The same points and some others measured another way (B), then each row and its match in B:
B (72 x 28):
[[-316 -199  404  -61  259  153  145   28 -109  -36  387  -28  -39  -73
   187  -34 -563   91  138 -416  319   -6  -83  257  -54  313  651  417]
 [ 330  216 -176  -70 -108 -477  182  -25  205  -50   62  198  201   61
   -78   18  101  299  111  290 -175  243 -158  -97  329  -12  156  -25]
 [-459  276  128  140   59  312   18   61 -306  104  247   80  236 -229
     6  172 -447   47  -25 -214  297   62  362 -157 -240   42  295  205]
 [  40  118  167   27  116 -109   95 -131  -60   -7 -139   83  134  -64
    73  256 -118  120  -60   64   41  172   79 -192  -93  213  155  201]
 [-289 -409  394  299  -54  249  -68   33 -268  142 -194  -38 -241  -96
    24   83  -94   98   11 -325  368 -185  149   50 -362   81  120  332]
 [  29  377  -87  202 -142 -224  103   -2  -81   38 -161  220  256 -140
   -98  216  -33  183   58  214  -25  195  169 -399    1  -28  -28   -2]
 [ 118 -150 -135  -50 -101  -64 -105  157   87   10  124  -77   33   94
   -40 -179  366   97  -49   86  -89   32  -20  125  -37  -80  -84  -40]
 [ 175  -51  -80   95 -137 -200  -26   87   42    1 -126   20   40   16
   -43  -39  315  135   17  171 -111   65   -5  -87  -47  -22 -155  -19]
 [ 103  -38  -21   87 -119 -319  140  149   95  -60  115   94   26  -10
   -17 -166    3  212  266   48  -66   78 -201   36  185   26  162   40]
 [-354 -476  355  251  -19  320 -113  159 -250  106  -23 -124 -245  -92
    65  -87  -66   32   45 -392  337 -222  109  180 -377   80  102  300]
 [ 276    9 -344  -27 -211 -389   17  302  236 -100  236    8  126   84
   -68 -373  402  161  210  253 -312  126 -223   81  227 -133 -137 -222]
 [-178 -504  330  383 -166   31  -17  173 -172   70 -221  -23 -317  -88
    15 -121   18  128  229 -279  238 -215  -44   84 -234   51   21  241]
 [-240  240   71  -34   83  250  -15  -97 -188  132  167   72  236  -91
   -32  277 -236  113 -230  -77  250  121  346 -117 -175   21  286  207]
 [ 212  -15 -224  -46 -141 -208  -51  155  139   -5  115   -1  105   85
   -64 -159  382  153    2  196 -169   99  -56   41   70 -110 -103 -106]
 [  52  341   -2  154  -87 -239  148  -94  -66   49 -167  236  223 -121
   -76  279 -120  223   39  181   28  205  132 -365   44   36  111   91]
 [-536  103  233  183   83  442  -46   53 -376  140  179    7  122 -229
    38  174 -419    8  -68 -316  387  -24  396  -99 -375   66  265  277]
 [ -22  306   31  110   31  -26    5 -109 -143   62 -217   99  251 -125
    -3  333  -15   69 -158  156   27  188  282 -387 -217   98  -53   99]
 [ 106   41  -96 -149   60 -116    8   81  106  -49  246  -25  156   52
    31  -93  110  100  -22   93  -97  144  -52   81   56   62  112   20]
 [-234   90  245  -67  216  267   -4 -153 -193   93   95    3  151  -82
    81  305 -285   62 -237 -147  270   99  281  -61 -251  182  335  313]
 [ 132  408 -114   65  -30 -252   97  -61  -17    4 -128  172  313  -96
   -35  240   24  145  -33  283 -113  259  145 -383    3   51  -31   -8]
 [ 340  146  -93 -109   17 -435  146  -44  194  -92   -3  112  185   64
    20   40  124  201   48  288 -213  257 -166 -102  205  115   96   10]
 [ 101  -46 -227  -20 -178 -323   92  340  200  -98  455   42   74   49
   -49 -441   99  204  339   46 -151   68 -278  224  317 -107  169 -109]
 [ 203  284 -116  206 -167 -283   32  -72  -36   52 -397  168  201  -84
   -94  260  247  164  -63  343 -122  196  174 -458  -81  -23 -247  -40]
 [-250  159  131  -89  198  143   65   19 -117    0  352   17  218 -100
    98   81 -374   48  -25 -147  161  125  126   15  -86  172  398  218]
 [ 138  -98 -145 -263   35 -195   47  188  234  -96  522  -48  102  138
    37 -323   98  152  101   24 -128  112 -250  335  242   28  279   -4]
 [ 160  482 -234   56  -37 -128  -75  -56  -55   39 -258   79  400  -90
   -51  294  305   31 -248  418 -213  291  337 -509 -209  -15 -357 -119]
 [ 132   55 -306 -103 -123 -185  -28  253  162  -47  364  -13  183   75
   -66 -293  281  125   75  156 -190  117  -82  121  145 -128  -13 -150]
 [  -7  -88 -213  -27 -114   46 -166  268   36   16  258 -119  100   43
   -39 -268  361   39  -41   53  -95   17   63  128 -111 -138 -149 -101]
 [ 127  192   51 -104  126 -190  122 -132   43  -28   11   99  213   -5
    54  201  -86  152  -62  138  -29  229   15 -143   46  180  218  141]
 [ 168   60  123    0   29 -283  164 -142   46  -15 -128  151   81    2
    19  193  -81  232   31  105   15  166  -71 -129   96  168  237  189]
 [-172 -560  415  237  -34   37   42  109 -121   29  -71  -44 -326  -37
    83 -130 -128  135  220 -350  273 -184 -147  222 -157  167  252  333]
 [  -8 -621  457  -90  182   -8   71  -29   49  -36   97 -107 -304  116
   171 -111 -131  160   80 -330  227 -102 -287  430  -38  313  468  417]
 [ 157   69 -161  105 -208 -350  110  169  107  -35   78  132   96  -12
   -90 -152  130  229  231  155 -124  112 -133  -50  198  -84   33  -66]
 [-151  237  -16  298 -146 -102   71  143 -166   29  -61  146  172 -207
   -55   57 -121  116  179   45   41   86  157 -306  -97  -13  -26   26]
 [ 229  207 -443 -208 -119 -188  -82  201  205  -30  366  -10  297  108
  -104 -217  419  125  -74  307 -278  200    1   51  159 -190 -100 -225]
 [-287 -392  373  214   -4  360 -142  -22 -283  184 -200  -83 -204  -62
    25  155   -6   62 -160 -299  381 -175  249   54 -446   70   79  335]
 [ 416  198 -187 -236   42 -492  161  -32  285 -128  142  100  243  116
    16  -22  160  217   44  334 -286  306 -226  -26  314  111  145  -38]
 [-225  250   80 -147  225  201   18  -37 -122   24  317    5  285  -90
    84  173 -295   26 -160  -85  143  171  237  -44 -142  157  331  196]
 [ 147  176 -263  101 -198 -246  -16  179   58   -9   -2   72  196  -30
   -94  -98  309  129   66  264 -196  140   40 -180   29 -125 -213 -152]
 [ 218 -135  -26   85 -115 -335   58  115  115  -60  -88   35  -19   34
     5 -131  242  166  159  135 -143   70 -181  -21   70   48  -62    5]
 [  52  400  -33  151  -37 -253  142  -49  -68   -1 -157  206  281 -154
   -27  250 -117  161   56  213  -53  239  134 -414   -4   82   26   45]
 [ 225  141  -28   60  -52 -271   55  -84   35   10 -251  110  145  -14
   -29  190  190  176  -52  253 -103  181   47 -256  -19   62  -75   35]
 [-172  -25 -164  367 -326   30 -127  365 -152   80   -7   -2   40 -137
  -115 -224  266   57  168    8   -1  -78  171 -124 -205 -222 -312 -119]
 [ -71 -521  222  108  -38  112 -119  130  -62   53  -42 -142 -244   47
    46 -151  209   84    1 -204  151 -155  -40  245 -242   54   17  194]
 [-100  299 -251  225 -245  -77  -24  252  -88   47  104  105  245 -148
  -128  -84  103  100  114  141  -64   97  196 -242  -50 -189 -160 -144]
 [-234 -498  322  234  -62  156  -50  154 -158   75  -20  -76 -270  -46
    47 -135  -38  100  127 -333  273 -198  -19  207 -238   75  147  272]
 [ 193  249 -153   76  -84 -305   61   44   48  -39  -97  112  230  -49
   -33   64  167  133   45  282 -189  211   26 -272   32   16 -119  -64]
 [-264 -368  313  508 -207  135  -80  148 -299  128 -391   -2 -250 -173
   -26   17   51   84  136 -227  270 -206  156 -121 -406    9 -147  211]
 [-347  -60  307  -65  239  245   75   14 -160   12  371  -28   60  -94
   145   40 -487   55   12 -341  297   27   75  164 -137  238  530  351]
 [ 142   49 -302 -150  -91 -173  -29  241  184  -52  408  -28  179   91
   -49 -298  274  125   53  146 -191  126  -96  161  162 -111   32 -140]
 [ 302  -75   -4 -110   25 -448  175   58  229 -143  118   59   43   85
    66 -148   69  209  199  137 -181  164 -339  101  267  166  209   60]
 [-181 -591  467  102   26  144   27  -15 -112   91    5  -47 -341   30
    67  -23 -188  203   62 -406  395 -189  -98  328 -131  159  428  428]
 [-196 -480  443  317  -84   60   52   35 -188   94 -209   28 -314  -68
    33   22 -159  185  169 -330  350 -186  -41  103 -195  126  238  371]
 [ 212  224  -22 -201  127 -275  149 -120  137  -61  126  105  249   49
    43  142  -57  184  -54  186  -91  277  -70  -71  162  166  271  104]
 [-163 -243    1  -36  -41   33    9  304   39  -32  521  -67  -39   25
    20 -387  -68  120  215 -227   92  -60 -148  363   76  -25  309   83]
 [-276  456   97   -2  167  237   14 -158 -255  107   74  109  369 -186
    25  434 -347   49 -252  -11  213  216  449 -327 -254  110  236  211]
 [ -26 -288  181  275 -149   63 -120    7 -167  132 -392  -12 -155  -32
   -37  121  266  114  -88  -31  144  -91  159 -102 -326   -9 -183  154]
 [   2 -127 -200  -10 -157  -32  -99  308   75   -3  329  -74   46   53
   -54 -338  282   96   82   12  -75   -5  -39  203   13 -154  -34  -93]
 [ -22  203 -272   -9  -84  -14  -89  222   10    7  249  -20  260  -38
   -44 -140  218   40  -23  145 -131  132  140  -68  -68 -113 -122 -136]
 [ 101  177 -364 -114 -138  -61 -113  190   96   28  286  -17  258   61
  -103 -144  368  102 -106  218 -165  144  106   10   36 -199 -121 -171]
 [-441  212  291  222   83  351    4 -107 -398  169  -84   99  156 -243
    14  409 -425   59 -151 -210  395   44  461 -291 -383  104  235  323]
 [-185  -28  222 -253  299   78  145    4    6  -67  540  -22  118    3
   167  -43 -467  102   47 -249  178  116  -97  272   78  271  652  313]
 [-196  180 -311  255 -326  135 -178  338 -156  123  133   19  195 -129
  -183 -156  286   58   11   75   -8  -13  326 -165 -200 -334 -303 -193]
 [ 188  307  -76   11  -12 -279   99  -88   32  -11 -116  154  260  -44
   -25  210   47  170  -34  268 -117  247   65 -295   48   76   29   28]
 [ 378  204 -199 -199   24 -408   91  -35  230  -92   80   80  253  103
     0   16  232  180  -34  341 -269  280 -132  -75  212   65   56  -52]
 [ 304  362 -154 -129   31 -285   59 -173   95    1 -116  137  319   31
   -33  284  184  177 -193  381 -160  320  100 -291   64   56   -3   -1]
 [-305   92  325   78  159  162  118 -104 -228   70   84  100   96 -156
    71  262 -493  118  -17 -231  323   67  184  -93 -159  208  449  354]
 [-277 -391  185  336 -196  262 -170  192 -244  156 -138  -76 -205  -87
   -49  -78  154   69   11 -246  271 -220  202   49 -381 -100 -107  161]
 [ 141  257  -51   65  -33 -270  101  -40   15  -15 -129  141  221  -63
   -18  161   35  164   23  227  -97  211   51 -281   19   73    3   30]
 [ -67   21 -165  -28  -79   82 -118  196  -10   43  270  -54  142   -1
   -45 -146  199   64  -54   23  -19   44  122   76  -91 -111  -25  -35]
 [-141 -531  420   33   99  157  -26  -12  -99   49   -5 -103 -266   40
   117  -18  -85  112  -16 -328  296 -133  -60  287 -208  209  316  381]
 [ 118  -85 -156 -181   30 -268   74  295  231 -170  514  -68  108   78
    83 -433   82   91  245   32 -213  113 -317  288  235   67  189  -55]]
Rows of B count from 0, top down.

[-134  136  -99  255   -2  128  104   13 -104 -132   39 -200 -256  118
  161 -183  202   86   52 -187  -37  284 -215  139   82  -10  250   32
   30  -81  121 -151]  21
[-125  134 -100  217  -37   46   25   40   48   26   65 -112   53  163
   28  -16  231  -49   89   77  -74   53 -114   98   56  -99  124  112
   61 -129   45 -149]  24
[-197  136  -29  -25 -119  -52  153  -57  -86  126   11   49  105  135
 -145  185 -246  -71  152   71   95  -14  -11   56  143 -284  177  -48
    9  -75   -1   -9]  39
[ 154  145    6 -240  -91  -17   97  152  -42  249  -69    1   88   92
  -30  403 -133 -154   80   65  157 -178  107  282   89  -20  -36   57
 -130   99   58  146]  29
[ 280   72  -75  -81  116  -53 -151  -33  318  110  -58  111  459  -51
   14  389   40 -286  -47  562 -167 -431  207  -55  -38   75 -243  172
  -79   21   27   80]  55
[-206  -26   -5   42  -41   19  120  169  -37  153  -25  104  -60 -123
 -108   23 -280  -19  119  -94  146  -48 -198  -72    9 -244  148    5
   59 -126  -58    1]  47
[-239  167  -96  257  -39  -34   15 -187  100   -2   94    4  264  200
  -75   33   63 -113  101  292 -149  -11  -26  -73  124 -280  178   34
  116 -172   54 -223]  59
[ -85  140 -111  227   36  123   82  -50  -82 -169   22 -184 -229   92
  181 -149  177   77   21 -125  -77  252 -170   93   76   25  220   19
    2  -61  130 -122]  34
[ 230  -96 -132   84  255  120 -112  145  198 -131 -105  -17 -102 -341
  227  -43  129  -32 -106  103 -152 -132 -141 -150 -196  286 -160  169
  -98  -41  -27  108]  48
[ 133   77 -107 -156   54  -28   73  -96  -16  -70  -92    6   39  -52
   34  238 -155  -57   30  161  -26  -87   70   21   16   82  -61  -12
 -179   18  -42  215]  63
[ 191   -7  -91   41  209   33 -112  -75  237  -78  -78   95  167 -222
  127  134  -59 -138  -89  343 -179 -235   42 -215  -73  110 -113   94
  -59   -7   54   44]  61
[ 154   93 -112 -162   52  -59   31 -125   54  -38  -78   29  174   -5
    6  299 -109 -117   33  294  -76 -167  127    9   16   70 -107   20
 -175    3  -54  202]  40
[-288    5  -15   76  -97  -14  123  161  -14  217   16  108   62  -23
 -187   51 -231  -57  168  -14  135  -76 -181  -50   28 -340  158   32
  100 -173  -85  -51]  11
[-298  106  -96  337  -65   38   36   38   52   40  108  -72   70  167
  -40 -120  204  -29  128   58  -78   86 -199    8   60 -239  213  100
  148 -219   18 -246]  27
[ 200  136  -52 -161  -45   -1   29  158   37  180  -53  -61  119   91
   19  348   82 -149   54  136   53 -181   87  278   27   81 -109  133
 -130   58   22  134]  28
[  45  204  -25 -128  -89  -24  113  -53  -69  113  -19  -34   98  188
  -12  316 -117 -114   85  101   76  -47  116  216  168  -89   80   -7
  -82   67  107   42]  64
[ 216  -65 -110   60  171  116  -89  275  167   -7  -88  -59  -90 -242
  184    3  223  -41  -51   38  -76 -139 -157    0 -189  264 -168  210
  -85  -44  -38  106]  0
[ -57  -25  -38   -5  -61  148  177  470 -187  139  -59 -141 -445 -104
   66  -78   30  116  112 -476  253  139 -335  267  -69   44  106  105
  -51  -58  -56  104]  56
[  -6   82 -101   45   -5  102  125  150 -123  -58  -36 -180 -282   23
  129  -42  131   77   68 -220   48  167 -185  203    0  103   95   63
  -89  -43    2   65]  8
[ 169   -2 -112   38  216  -24 -142 -193  292 -103  -69  158  331 -210
   69  182 -102 -189  -84  522 -252 -312  108 -315  -59   52 -144   77
  -60  -36   13   50]  37
[-145  -30    0   37  -29  -12   37  201   89  237  -18  147  122 -122
 -142  112 -218 -115  102   81   99 -209 -130  -92  -24 -243   48   80
   73 -128  -64  -16]  4
[ -31  -21   20  -52  -59   98  129  415  -79  242  -67   -6 -235 -130
    1   59 -115   -6   89 -291  247  -36 -217  175  -32  -51   76   99
  -10  -23    4   68]  52
[ 110  171  -21 -188  -60   19  142   16 -127   88  -69  -54  -54  103
   45  288 -148  -67   61  -31  120  -11   73  262  127    8   64  -16
 -136  109  104  126]  20
[ 122  142  -17 -205  -62   49  176  126 -183   95  -85  -90 -193   49
   72  243 -152  -10   63 -178  184   37   10  307   98   56   69  -10
 -154  116   83  167]  22
[-235   93  -87  335  -11   22  -25   -8  150   48   94   -9  177  107
  -34  -76  156  -91   85  196 -124  -23 -143  -87   44 -239  159  113
  165 -200   43 -260]  54
[  94  110 -106 -123   38   11  119 -121 -114 -126  -79  -61 -107   -3
   92  159 -136   11   30   16   -9   53   26   85   61   94   44  -53
 -174   38   11  176]  36
[  30  116  -73   79  -17   81   45  145   -6   48    1 -132  -82   84
   97   51  174  -31   47  -52   13   43  -98  200   26   38   67  109
  -31  -23   76  -35]  17
[ -37  120  -71   18   11  -67    9 -174  109   31    2   87  308   69
  -78  232 -129 -161   58  363  -96 -171   96  -88   81 -160   25   18
  -10  -67   11  -18]  33
[ 266   14  -34 -114  123   20  -80  104  192  119 -100   93  184 -171
   74  292  -78 -194  -50  272  -34 -321   80  -24  -60  112 -172  135
  -91   59   47  119]  66
[ 187  154  -52 -135  -17   63   82  104  -74   65  -66 -115  -88   77
  124  234   33  -55   27  -39   73  -13   34  287   71  127   -2   56
 -145  100  105  116]  5
